Below is a small trained network, with its code and all its weights. Each question gives an input and a class and asks what happens when units are switched off, that is, made to give their printed mean instead of their output.

import numpy as np


def w(rows, s, z=0):
    codes = np.array(rows[::2]) - 128.0
    scale = np.full(codes.shape[1], s)
    scale[-1] = z or s
    return codes * scale


def f(y):
    return y / 2 * (1 + np.tanh(0.7978845608 * (y + 0.044715 * y**3)))


def log_softmax(a):
    a = a - a.max(-1, keepdims=True)
    return a - np.log(np.exp(a).sum(-1, keepdims=True))


def net(x, mask):
    res = np.array(x, float).reshape(1, 5) / 4 @ E
    y = f(res @ A[0][:, :-1].T + A[0][:, -1])
    res = res + np.where(mask, y, B[0][:, -1]) @ B[0][:, :-1]
    return log_softmax(res[-1] @ U[:, :-1].T + U[:, -1])


A, B = {}, {}
E = w([
[158,98,149,211,120,73,93,141,82,100,202,191],'x0',
[201,86,152,209,104,103,206,131,129,144,97,200],'x1',
[30,123,104,154,72,43,207,34,51,1,176,48],'x2',
[143,133,238,180,189,186,98,147,46,63,78,171],'x3',
[110,108,63,114,128,235,130,55,150,35,22,124],'x4',
],0.0084)
A[0] = w([
[140,112,90,155,108,130,145,110,156,162,100,147,194],'neuron 1',
[109,133,102,101,137,177,31,122,125,89,146,119,95],'neuron 2',
[88,139,194,136,131,102,173,114,63,34,114,72,253],'neuron 3',
[90,135,114,76,136,113,115,111,108,57,158,79,93],'neuron 4',
[149,114,124,195,130,172,160,117,125,60,87,174,96],'neuron 5',
[120,123,21,80,98,144,197,98,181,121,88,97,152],'neuron 6',
[103,131,82,86,120,125,120,116,139,112,146,94,173],'neuron 7',
[112,136,110,72,138,97,112,135,137,140,170,95,28],'neuron 8',
[120,116,74,200,91,7,173,102,116,61,176,128,145],'neuron 9',
[109,133,149,125,118,131,103,121,138,141,99,116,42],'neuron 10',
[102,138,138,69,145,228,118,116,119,68,76,87,175],'neuron 11',
],0.017,0.0034)
B[0] = w([
[105,140,187,117,151,140,139,146,94,126,155,122,169],'neuron 1',
[155,141,193,103,154,153,159,173,132,173,125,121,186],'neuron 2',
[129,123,120,79,133,64,250,127,152,163,197,128,234],'neuron 3',
[154,139,153,122,147,143,98,165,127,167,130,122,203],'neuron 4',
[115,135,121,124,122,212,125,121,129,51,104,123,193],'neuron 5',
[148,127,131,98,146,45,197,144,133,191,192,112,232],'neuron 6',
[162,149,170,106,182,142,129,182,115,100,143,139,186],'neuron 7',
[84,101,126,161,77,139,168,70,127,135,108,144,168],'neuron 8',
[126,117,115,136,125,156,247,103,119,35,124,163,251],'neuron 9',
[118,93,155,113,127,164,150,119,140,111,148,133,135],'neuron 10',
[111,113,99,181,94,166,128,89,110,49,99,160,234],'neuron 11',
],0.014,0.023)
U = w([
[104,137,75,138,80,35,80,69,138,198,146,99,10],'0',
[175,147,170,71,173,38,167,168,121,215,207,134,235],'1',
[160,165,1,138,130,39,59,58,105,87,101,39,2],'2',
[136,143,126,164,120,183,88,95,93,88,55,136,114],'3',
[139,127,94,112,132,86,219,68,96,48,156,146,185],'4',
],0.0086,0.0037)

Each question gives the input, the list of numbers given to net, and the class t.
The units are the neurons (one row each of A and B). Each row of codes is followed by its name. A weight is (code - 128) times the scale printed after its matrix; where a second scale follows, it is the last column's (A, B and U).
mask holds one flag per neuron, in row order. A switched-off neuron (its flag False) gives its mean, the last column of its row in B, instead of its output. The means were averaged over made-up inputs and are rounded, as every weight is.
A unit's drop is (log p(t) with every unit on - log p(t) with that unit switched off) / (log p(t) with every unit on - log p(t) with every unit switched off).
The circuit of an input: a set's keep is (log p(t) with only the set's units on - log p(t) with every unit switched off) / (log p(t) with every unit on - log p(t) with every unit switched off). Starting from all 11 units, units are removed one at a time, each time the one whose removal leaves the highest keep (on an exact tie, the one counted first), for as long as the keep stays at least 0.8.
circuit, biggest first: the units of the circuit, biggest drop first
unit that matters most: the unit with the biggest drop
top k neurons: the k neurons with the biggest drops, biggest first
drop of u: that unit's drop, to one decimal
input [2,3,-6,0,8], class 3: circuit, biggest first -> (neuron 3; neuron 9)
input [-5,-4,7,0,8], class 1: top 2 neurons -> (neuron 6; neuron 4)
input [0,-8,-1,4,4], class 3: unit that matters most -> neuron 11
input [-3,-7,8,7,-7], class 1: top 4 neurons -> (neuron 4; neuron 3; neuron 5; neuron 11)
input [1,2,-2,0,-7], class 1: top 3 neurons -> (neuron 11; neuron 9; neuron 5)
input [7,-3,-8,-1,5], class 3: top 2 neurons -> (neuron 6; neuron 3)
input [0,-3,2,-2,-1], class 1: top 2 neurons -> (neuron 11; neuron 5)
input [5,1,-6,-5,0], class 1: top 2 neurons -> (neuron 11; neuron 9)
input [-4,2,-3,7,-6], class 1: top 4 neurons -> (neuron 11; neuron 9; neuron 5; neuron 8)
input [-7,0,-4,7,-1], class 3: drop of neuron 3 -> 0.1
input [-4,-4,3,-7,3], class 1: drop of neuron 6 -> 0.3
input [5,2,-5,8,-4], class 3: drop of neuron 6 -> 0.3
input [-1,-3,-5,-2,4], class 1: drop of neuron 5 -> 0.2
input [-7,-8,8,-7,8], class 1: unit that matters most -> neuron 6
